Rows and roughly how far along a hidden order each lies, from 0 to 30
(in the rows, 128 means zero)
[138 136 132 128 150 138 164 147 116 116 132  96 204 144 147 116 136 190
 149 179 178 144 142 100 117 136 148 136 122 136 150] -> 9
[135 135 142 105 126 169 154 124 255 132 115 212 188 104 135 122 147 157
 127  33 169 137 171 161 139 132 185 117 127 109 144] -> 15
[129 138 135 121 124 132 166 160 144 126 118 146 189 119 132 113 156 183
 142 162 143 156 155 154 126 135 127 170 131 182 141] -> 26
[136 120 155 140 149 132 178 132 173 121 119 159 103 116 134 115 163 141
 156 148 146 163 158 122 143  98 127 135 124 127 144] -> 5
[137 134 152 161 148 166 154 141 110 119 137 117 192 186 152 139 129 137
 146 110 146 175 125 148 136 116 159 139 130 193 127] -> 1
[128 144 148 125 119 122 129 154 130 127 124 185 116 119 129 136 137 133
 134 193 142 148 147 159 144 146 120 167 125 138 126] -> 10
[127 130 136 131 125 128 150 162 212 124 130 131 115 188 151 124 146 181
 149 219 139 175 143 154 124 145 121 173 132 195 134] -> 15
[139 126 100 147 146 140  97 109 124 154 124 109 170 135 164 157 117 118
  95 237 121  67 167 143 154 165 164 123 141  83 160] -> 8
[147 125 163 146 152 162 170 138 168 115 124 205 182 120 130 114 148 161
 161 159 145 190 142 116 138  88 105 150 119 146 120] -> 8
[139 136 133 130 120 135 179 173 197 120 125 108 118 197 151 117 140 191
 151 165 165 182 125 136 118 133 106 176 129 192 152] -> 17
[143 131 155 150 154 150 127 125 161 129 137 124 215 133 120 131 122 149
 143 242 126 146 110 124 144 120 108 139 131 150 121] -> 10
[125 148 125 131 121 136 154 162 195 130 129 102 207 200 151 130 135 169
 123 210 166 117 148 145 122 153 119 161 134 181 157] -> 30
[140 133 139 156 121 164 172 142 130 113 131 129 189 123 152 126 138 152
 149 178 153 198 122 144 135 129 108 178 128 146 127] -> 17
[139 142 122 128 123 131 158 158 205 134 119 133 117 176 164 130 129 165
 124 164 148 165 142 160 127 151 179 160 134 171 143] -> 30
[136 154 141 135 119 130 171 152 188 114 132 100 118 137 145 129 135 155
 158 188 169 194 116 129 115 128 139 183 126 207 136] -> 24
[128 148 126 125 118 134 169 145 202 119 115 169 115 121 135 131 130 185
 140  26 190 162 156 139 122 131 154 134 128 125 145] -> 20
[128 132 144 128 146 127 155 144 221 110 128 128 108 191 118 125 153 198
 162 195 152 198 115 142 135  98 151 147 121 153 125] -> 0
[141 126 131 120 125 136 149 155 251 132 133 109 144 155 141 129 133 123
 134 255 129 114 119 147 126 157 175 152 140 179 151] -> 22
[139 128 125 124 139 124 145 132 206 126 118 143 113 166 134 136 146 168
 140  53 165 182 166 159 146 110 174 126 124 119 128] -> 6
[129 130 145 154 154 118 141 128 128 136 122 131 125 178 136 141 131 140
 145  90 137 181 130 163 144 121 118 134 130 186 131] -> 1
[131 143 149 129 133 119 174 173 138 114 118 146  93 176 133 106 154 179
 171 148 154 219 138 146 118 113  95 198 121 209 120] -> 20
[135 123 140 110 120 130 145 120 170 138 119 134 213 184 139 126 129 167
 127  64 158 123 160 161 135 145 132 119 128 111 147] -> 14
[129 147 139 128 129 124 145 164 224 123 128 125 120 132 152 116 134 199
 159 207 141 188 118 149 135 138 152 182 129 201 135] -> 17
[130 127 148 147 137 132 163 160 133 121 125 138 185 114 128 128 155 127
 135 152 157 149 160 117 143 104 127 163 124 127 137] -> 3
[138 146 132 155 115 127 161 165 120 126 125 124 192 123 151 132 135 135
 146 185 155 176 130 147 125 137 162 170 131 189 144] -> 24
[137 131 127 165 165 161 132 130 103 127 138 123 205 126 157 148 129 184
 130 234 124 169 123 131 126 164 120 164 133 138 116] -> 24
[133 127 142 119 145 117 159 162 246 123 117 147 103 175 158 106 153 203
 169 143 168 221 146 150 127 118 103 150 125 203 130] -> 11
[128 127 141 133 135 133 141 135 222 116 134 132 120 137 120 119 150 188
 142 154 137 171 137 154 121 149 121 173 134 198 132] -> 14

[ 51  65 116  64 134  71 130  31 135 119 138 167  90 145 102 135 129 144
 110 117 115  92 159 212 132 133 135 130 146 194 156 172 131 142 112 106
 158 141 103 124  76 112 138 161 112 136  74 102 140  94   1 127 118 156
 108 105 197 171 231 104 133 108 132 173 132 155 125 124 140  94 153 127
 123 111 129 115 132 138 168 142  37] -> 30
[ 66  67 121  76 134 110 129  56 132 116 139 168 100 146 110 137 123 143
 101 126 134 100 171 211 131 133 136 129 156 195 163 156 129 139 112 109
 157 133 104 128  71 113 140 176 115 137  87 106 139  93  18 124 115 163
 112 117 200 159 224 103 126 105 128 163 133 156 130 121 146 101 145 131
 124 113 124 112 127 140 168 141  38] -> 28
[197 122 203 137 136 131 120 205 132 143 134 149 168 106 142 129 124 125
  54 138 112 143 110  67 130  98 132 134 118 129 131 159 141 113 136 143
 104  91 167 125 151 164 125  85  90 107 146 131 129 147 151 114 132 111
 154 120 149 137  70 106 121 147  94 107 106 104 123 111 130 165  97 131
 133 140 145 120 134 129 100 119 147] -> 5
[ 68 110 107 106 124 129 124  87 128 143 137 124 119 134 111 112 167 128
 162 124 144  38 144 236 132 124 124  98 183 155 191 130 124 138 113  95
 143 152  77 154  94  99 134 129  95 160  76 118 137 102  64 130 129 155
 119 122 177 142 209 164 151  94 143 126 132 166 134 118 160 110 175 160
 121 136 124 136 115 133 186 142 101] -> 17
[ 83 141 141 109 101 178 150 159 131 157 131  98 135  98 131 117 216  96
 254 126 113  67 123 187 122 133 121  99 218  69 132 128 119 140 136  84
 117 150  95 150 133 105 120  57 123 153  78 139 124 139 140 140 133 133
 147 113 163 132  88 234 167  62 172 109 126 159 118 122 185 121 186 168
 127 145 160 172 133 125 193 138 182] -> 7
[178 154 210 136 117 195 140 197 127 162 125 103 152  92 149 124 160 101
 157 120  88  92 112  79 128 109 120 119 175  87 117 136 129 123 158 116
  81 108 158 143 164 157 117  59 130 112 129 150 124 153 158 125 135 119
 160 126 130 132  90 176 146 110 130 106 113 118 130 121 148 133 140 151
 128 149 168 156 141 118 138 125 195] -> 4
[188 110 194 148 148  99 120 198 132 163 132 170 191 104 125 116 168 127
  33 137  87 156 101  84 133  79 134 128  60 107 127 161 144 119 112 137
 111 107 157 122 134 154 129  64  70 144 131 130 128 153 137 119 141 107
 136 109 167 139  30 131 120 157  87  91 108  93  89 113 140 174 113 115
 136 148 119 113 136 129 102 112 132] -> 2
[206 159 160 161 117 152 123 210 126 147 133 113 178 104 148 125 142 106
  96 134 138 137  95  74 128 106 128 117 110 104 136 121 138 114 135 139
  82 105 166 139 163 154 116  81 106 114 153 148 127 156 193 125 138 107
 153 132 135 111  49 173 127 153 105  83 123 114 127 122 138 170 110 135
 127 149 158 141 134 126 111 114 177] -> 0
[118  65 131 115 158  78 113 107 122 131 129 171 128 144 114 122 132 148
  39 155 134 118 161 175 139 101 131 128 139 198 163 140 135 127  88 116
 167 118 136 123  82 119 143 139  79 144 121 113 142 101  33 114 120 141
 115 115 186 163 166  98 116 109  94 132 115 128 116 116 149 126 132 126
 129 126 100 102 109 135 157 136  53] -> 16
[ 96  90 175 111 136 143 121 145 121 142 127 125 118 126 115 116 148 125
 130 131 113  78 150 180 133 109 121 118 205 155 173 138 124 135 114 101
 151 133  96 142 106 122 135  74  89 147 100 120 134 109  68 123 124 147
 123 126 172 161 186 135 145  77 139 125 115 152 132 126 146 111 149 153
 121 128 111 127 113 131 183 140 104] -> 13
[154 139 189 116 112 187 149 181 128 157 136 108 154  94 140 126 190 102
 188 126 102  82 126 142 126 121 123 109 206 110 128 148 124 130 141  97
 104 122 114 148 136 132 123  50 116 130 113 146 128 145 134 125 127 127
 158 119 165 137 114 209 153  80 143 104 115 149 128 117 179 130 153 160
 129 147 171 163 138 125 172 132 161] -> 7
[180  90 154 135 157 119 108 136 133 133 136 168 159 133 130 126  85 157
   1 150 130 134 139 132 143  99 130 137 108 191 151 140 141 117 117 148
 153  83 166 120 108 147 139 178  95 113 148 125 139 113  81 107 124 125
 134 124 149 156 172  68 102 154  67 122 121 105 134 121 126 136 100 130
 134 132 111  97 117 128 101 127  80] -> 13
[208 136 187 141 126 147 128 211 128 153 139 131 178 101 145 127 148 111
  82 135 124 116 104  77 130 104 129 118 121 118 130 149 141 113 137 134
  98  96 159 138 144 157 122  76  98 111 138 146 131 143 162 120 136 109
 154 122 159 128  63 144 128 136  88 100 113 115 120 113 151 168 114 139
 133 156 150 135 135 128 113 120 147] -> 4
